The symbols move the elements like this.
at | m e w c v
s992 | s957 s339 s916 s727 s287
s576 | s868 s678 s56 s353 s249
s737 | s678 s496 s338 s952 s924
s694 | s339 s759 s203 s405 s511
s678 | s576 s737 s673 s924 s353
s244 | s736 s853 s991 s809 s759
s67 | s407 s554 s856 s328 s327
s977 | s74 s970 s924 s115 s916
s716 | s328 s249 s554 s263 s411
s499 | s856 s967 s980 s554 s67
s175 | s744 s986 s405 s925 s338
s634 | s496 s295 s659 s258 s734
s106 | s659 s83 s713 s295 s634
s240 | s199 s411 s327 s959 s853
s77 | s713 s840 s180 s83 s106
s263 | s411 s685 s716 s815 s539
s328 | s327 s716 s67 s411 s240
s685 | s263 s74 s249 s446 s815
s403 | s233 s589 s287 s56 s967
s258 | s734 s195 s634 s991 s698
s249 | s716 s353 s868 s685 s263
s713 | s986 s77 s484 s106 s659
s986 | s175 s713 s857 s659 s925
s736 | s203 s244 s698 s759 s694
s295 | s634 s407 s106 s195 s258
s233 | s980 s403 s478 s967 s499
s203 | s115 s736 s970 s694 s339
s809 | s759 s94 s244 s484 s857
s115 | s916 s203 s977 s339 s992
s991 | s698 s199 s258 s244 s736
s408 | s572 s957 s815 s478 s692
s554 | s67 s868 s499 s716 s328
s173 | s94 s572 s959 s512 s180
s478 | s692 s287 s408 s233 s980
s659 | s925 s106 s986 s634 s496
s815 | s539 s446 s263 s408 s572
s759 | s694 s809 s736 s857 s405
s411 | s240 s263 s328 s539 s959
s952 | s924 s734 s737 s970 s977
s511 | s727 s405 s339 s744 s589
s698 | s970 s991 s734 s736 s203
s957 | s408 s992 s446 s287 s478
s868 | s554 s576 s967 s249 s716
s83 | s106 s856 s77 s407 s295
s673 | s56 s338 s589 s678 s576
s853 | s244 s959 s199 s94 s809
s287 | s478 s727 s957 s403 s233
s180 | s484 s512 s94 s77 s713
s856 | s83 s499 s840 s67 s407
s572 | s173 s408 s539 s692 s512
s840 | s77 s980 s512 s856 s83
s734 | s952 s258 s496 s698 s970
s484 | s857 s180 s809 s713 s986
s925 | s338 s659 s175 s496 s737
s496 | s737 s634 s925 s734 s952
s339 | s992 s694 s115 s511 s727
s199 | s991 s240 s195 s853 s244
s512 | s180 s692 s173 s840 s77
s744 | s589 s175 s511 s338 s673
s407 | s295 s67 s83 s327 s195
s924 | s353 s952 s678 s977 s74
s56 | s967 s673 s403 s576 s868
s539 | s959 s815 s411 s572 s173
s980 | s840 s233 s692 s499 s856
s857 | s405 s484 s759 s986 s175
s916 | s446 s115 s74 s992 s957
s967 | s499 s56 s233 s868 s554
s74 | s685 s977 s353 s916 s446
s589 | s403 s744 s727 s673 s56
s970 | s977 s698 s952 s203 s115
s692 | s512 s478 s572 s980 s840
s446 | s815 s916 s685 s957 s408
s353 | s249 s924 s576 s74 s685
s959 | s853 s539 s240 s173 s94
s195 | s258 s327 s295 s199 s991
s94 | s809 s173 s853 s180 s484
s727 | s287 s511 s992 s589 s403
s338 | s673 s925 s744 s737 s678
s327 | s195 s328 s407 s240 s199
s405 | s511 s857 s694 s175 s744

In the rows, zero is written as 150.

The rows follow the links: the fewer symbols apart two elements are, the more alike their rows tend to be.

Here are some elements, each with a row of numbers. One shown again gets a slightly different row.
s713
198 137 65 124 172 260 200 103 247 161 143 112 194 173 119 128 139 101 167 126 98 113 182 148 187 165 152 114 135 223 146 209 87 238 123 213 101 217 127 204 233 145 78 117 155 177 141 183 146 146 197 234 241 105 184 204 113 109 116 123 219 187 214 208 76
s407
155 182 171 86 165 170 165 74 185 222 100 147 105 191 153 116 153 82 162 129 97 114 166 182 144 99 140 141 80 92 161 166 88 178 208 256 127 141 169 182 196 153 149 152 184 39 160 59 189 233 87 248 227 80 207 113 117 130 98 91 231 175 139 196 131
s403
104 161 233 168 129 39 100 203 51 139 161 187 105 124 183 166 155 194 142 176 205 187 123 158 118 135 153 178 165 72 156 95 213 64 172 97 212 78 168 99 72 153 229 180 135 120 156 107 146 158 103 72 60 194 109 93 192 184 180 173 83 115 92 89 226
s659
194 176 141 150 94 227 92 119 251 209 124 104 158 169 102 224 37 85 238 98 130 143 128 239 75 119 147 170 124 166 175 194 123 164 166 194 127 100 104 170 172 154 146 116 201 150 116 180 120 156 181 205 231 111 214 120 34 201 48 143 174 175 152 199 153
s240
148 155 143 116 183 180 196 75 173 210 111 147 87 184 173 76 183 82 118 139 98 116 176 164 174 130 143 131 74 81 148 155 73 179 196 234 132 185 197 186 228 168 121 161 163 54 198 66 198 224 78 252 221 103 193 142 150 112 108 74 233 185 157 186 99
s727
127 93 104 282 131 137 117 203 103 117 200 149 143 104 194 131 175 193 104 186 218 193 140 129 163 213 162 182 185 135 144 130 202 103 119 40 207 167 170 103 154 159 142 146 124 244 194 232 114 84 162 80 58 245 87 176 207 161 154 166 89 134 155 65 126
s258
190 156 109 185 95 252 114 94 260 221 134 99 132 174 121 180 70 71 207 99 132 144 139 231 92 133 150 169 103 152 172 201 112 172 166 199 124 127 123 173 221 161 113 112 194 152 150 172 127 150 167 235 249 127 212 136 62 184 31 119 202 179 168 191 112
s991
189 143 94 191 114 256 130 87 260 217 138 96 131 171 126 162 83 72 195 104 124 141 145 215 113 151 148 159 104 152 164 210 100 185 158 200 126 147 133 180 241 159 98 112 191 155 168 180 133 151 174 239 240 133 200 153 74 166 30 107 206 183 181 185 96
s173
145 138 119 114 217 178 221 82 156 180 123 160 112 182 179 43 220 102 94 153 106 112 195 120 207 148 141 122 92 114 135 151 81 197 172 219 120 222 193 182 235 164 110 164 141 81 196 80 199 209 91 240 203 117 165 171 184 82 137 68 222 182 176 177 84
s203
177 101 74 295 74 234 73 155 223 173 185 107 143 119 155 188 87 122 182 127 197 188 129 204 107 193 150 193 154 154 167 188 167 130 128 82 169 135 132 114 197 161 110 111 166 260 177 251 82 77 199 149 150 212 148 169 107 210 47 148 135 155 163 103 110
s328
136 180 178 15 242 106 251 140 100 106 122 185 178 184 149 90 236 171 98 171 99 105 188 76 229 130 148 102 155 172 133 139 124 193 155 214 113 200 176 190 136 140 155 180 125 80 130 72 209 207 119 166 164 89 143 175 207 72 258 133 189 153 163 192 150
s678
147 117 117 220 137 131 122 228 118 80 205 150 202 105 151 183 157 220 142 177 191 186 132 119 160 202 155 166 214 212 143 136 219 123 89 49 174 154 126 110 100 146 156 142 127 261 139 244 104 65 211 50 72 213 89 185 184 170 201 216 82 129 166 98 160
s327
146 166 163 106 169 179 185 70 180 210 98 147 89 194 163 97 163 74 147 132 103 113 178 169 151 113 137 135 73 91 155 164 77 180 199 243 127 152 190 193 224 159 137 153 174 39 180 63 196 225 79 253 224 101 201 125 129 122 96 74 225 177 147 183 117
s970
168 110 93 291 68 216 69 157 208 183 181 111 134 126 154 195 70 125 191 126 204 195 114 226 86 181 161 194 145 136 179 182 172 118 140 88 188 122 137 119 180 167 128 109 177 240 173 241 87 86 190 134 145 211 150 140 106 218 37 160 129 149 153 102 126
s199
181 196 152 20 191 194 209 125 215 140 122 133 222 185 85 169 124 133 185 125 75 102 171 139 169 120 149 103 148 234 144 181 103 225 142 242 81 183 110 208 161 133 130 134 174 116 81 134 175 182 193 214 241 64 199 178 102 114 186 151 203 173 176 251 145

Each walk starts at a row. The symbols on each line, taken left to right, move it on to the next element.
Each answer is a row, close to the row of the element it stands for.
144 139 125 88 240 152 253 106 132 140 131 170 150 174 176 45 240 128 84 163 105 114 199 85 234 155 144 108 129 148 130 145 97 206 156 213 108 237 189 185 212 150 117 163 128 95 175 91 206 199 107 212 190 106 150 192 209 62 193 99 217 168 185 179 85
c m w e c v m 194 165 99 66 188 227 218 114 230 139 134 122 219 182 103 150 140 126 170 124 89 109 178 131 192 147 148 101 146 247 137 200 88 235 126 218 81 208 112 211 197 131 95 127 162 158 108 166 162 156 206 212 243 77 193 204 112 102 167 140 209 184 203 232 113
e m w e v c 190 186 128 39 192 212 219 120 218 135 132 126 219 187 95 159 139 126 179 122 82 107 180 131 191 133 147 98 160 252 142 186 97 231 134 230 75 190 107 213 172 137 113 132 162 136 94 153 170 173 202 212 241 71 190 188 110 110 176 147 207 175 194 243 129
115 96 133 299 122 122 99 180 91 144 192 169 97 105 209 128 182 189 110 176 220 202 137 147 139 192 152 191 159 78 152 123 204 85 141 45 216 141 186 90 155 163 156 161 125 204 223 189 117 109 117 84 63 242 97 137 204 183 123 150 100 130 136 51 138
e v w v e c e c v m 107 147 225 206 110 55 86 194 65 149 163 196 91 119 190 162 157 196 135 179 204 179 123 159 109 138 143 191 156 62 158 94 213 66 173 86 214 84 181 92 86 156 219 176 144 135 180 125 143 149 99 80 61 206 113 88 189 199 158 170 85 120 88 81 208
w c e m v v m w w 136 151 142 62 246 138 258 120 127 123 136 174 163 178 165 55 242 154 87 168 99 105 204 75 240 150 146 104 140 166 128 147 101 210 147 207 113 237 175 188 188 147 119 172 121 89 154 85 210 196 115 193 180 99 146 186 213 57 223 109 211 171 179 188 108
194 150 77 99 186 244 207 115 239 151 136 117 208 178 112 137 145 111 172 129 95 112 176 133 189 159 152 114 150 239 136 202 88 235 129 213 83 219 125 202 214 145 82 112 156 170 123 178 157 149 210 225 243 91 181 208 106 108 140 138 218 184 215 222 89
c w e v m w w 203 190 151 134 82 210 92 125 249 197 137 101 172 169 88 243 36 101 242 98 134 141 126 224 77 115 156 163 137 192 178 182 136 159 151 189 127 89 95 168 146 145 157 112 203 158 102 179 114 146 194 184 221 114 215 125 35 206 72 163 165 166 144 198 170
v v w w v v 106 132 204 234 105 72 82 189 67 155 162 177 84 118 203 149 157 177 138 170 216 193 119 168 114 152 147 196 147 46 161 103 199 73 168 83 223 89 182 88 108 166 200 174 137 143 190 141 132 138 102 89 65 223 116 98 191 193 134 158 81 127 91 65 193
192 157 125 172 85 239 102 98 258 223 127 102 131 173 108 201 51 75 225 93 130 145 133 233 84 123 145 163 109 155 167 193 117 170 171 196 134 113 121 170 201 152 125 110 196 152 135 173 124 150 177 216 239 130 216 125 43 198 38 126 193 179 148 187 134
w m e c m w v w w v 147 111 105 248 138 139 121 221 112 89 202 152 181 99 169 165 165 220 123 181 206 199 132 122 169 206 156 167 212 191 148 133 215 116 103 38 185 169 148 108 120 150 141 144 122 261 153 239 110 80 204 56 70 220 84 184 188 166 188 203 80 121 164 90 151
m v m m m c v c e v 177 211 187 9 179 168 189 107 199 170 103 141 186 189 95 178 122 110 194 114 84 101 159 158 149 100 153 110 135 190 152 166 99 203 179 249 88 145 116 206 147 139 157 148 175 76 92 95 178 200 162 221 239 50 213 149 94 129 170 143 206 172 154 245 174
187 131 73 189 123 269 147 88 267 205 129 98 143 168 130 145 102 70 176 108 119 135 155 206 136 152 147 154 107 165 158 203 90 197 157 190 116 166 137 179 249 162 93 111 184 178 161 182 132 149 166 237 242 125 204 170 92 152 50 98 216 186 187 184 84
c m w c c e 189 125 60 156 159 267 186 96 255 180 142 102 174 165 127 130 130 94 162 119 107 126 171 164 173 166 149 129 124 200 147 205 91 219 133 194 104 209 136 189 244 147 73 117 170 189 151 185 145 143 195 238 238 123 190 204 103 128 94 111 222 188 211 197 73
v w v m v w 132 100 102 265 137 142 133 214 110 102 205 165 167 109 185 143 180 209 108 183 211 197 149 117 167 216 154 173 193 164 141 133 204 116 98 39 187 175 158 104 137 150 142 142 122 259 182 234 110 76 188 63 70 237 77 186 205 157 176 181 82 132 167 74 134
116 88 113 293 127 135 110 196 99 135 196 161 117 103 209 120 181 184 109 182 222 202 138 144 150 203 156 189 173 101 152 126 205 94 126 46 217 167 184 94 158 160 150 156 126 226 208 207 117 87 144 81 64 247 89 158 207 171 134 156 93 132 147 58 129
c v c c m c e 108 121 173 262 106 91 80 182 79 160 165 178 80 114 207 136 160 178 128 169 214 191 121 174 113 164 146 198 151 49 163 116 202 64 167 67 220 102 191 89 128 168 184 169 142 160 205 152 131 132 98 84 62 233 108 108 196 194 122 155 99 129 105 52 172
c m e e c v w v e v 109 168 239 141 138 31 116 203 40 116 151 197 128 133 170 173 169 208 140 181 187 172 123 132 131 136 151 171 175 94 155 90 208 75 170 99 198 90 167 108 54 142 231 184 135 119 149 115 158 163 106 65 56 183 116 102 191 181 211 182 80 120 86 94 229
169 123 113 279 58 207 53 163 197 185 171 109 122 118 145 211 64 136 195 125 201 193 105 225 73 163 158 203 147 122 182 170 182 107 147 86 183 94 133 110 159 163 145 121 176 231 168 227 88 91 179 125 139 209 154 127 95 230 42 162 116 153 139 103 148
m m w e w v w v v v 128 190 204 6 233 82 237 141 89 109 127 188 165 175 148 95 223 170 115 172 101 115 182 86 216 119 141 100 145 161 130 126 127 181 163 213 117 190 173 186 116 136 174 189 131 62 124 61 211 219 115 164 162 88 146 160 204 88 260 143 179 149 143 194 166
v e e m m v w c m 195 126 59 179 142 276 164 95 255 193 150 113 150 177 135 132 120 82 170 116 110 130 167 188 153 165 155 141 106 183 151 210 91 208 146 190 113 191 147 188 252 153 78 113 170 183 165 184 132 150 181 241 247 129 194 186 91 132 68 104 224 183 199 189 67
163 190 195 58 163 165 173 82 186 212 93 146 119 195 126 136 132 90 181 121 97 107 168 188 132 96 133 135 95 115 158 154 85 179 204 260 116 130 152 193 181 152 157 152 178 43 137 65 193 229 100 245 238 76 214 113 105 144 113 101 218 174 135 218 151
m v v m m c c m e 157 162 171 177 99 124 88 219 137 109 185 142 201 115 124 243 97 218 192 166 193 181 102 166 113 164 162 168 218 199 155 133 219 114 117 72 172 94 104 116 52 134 188 143 148 230 108 223 102 87 219 48 87 186 125 144 135 205 184 235 70 124 130 128 215
m v w e v w m m m e 123 199 228 2 224 67 218 141 78 125 117 192 155 182 148 114 215 174 127 166 103 110 178 95 199 112 152 108 158 146 129 119 130 169 173 211 123 157 167 176 101 137 187 192 139 46 117 48 207 224 103 158 148 84 153 134 196 99 256 148 168 146 129 188 186
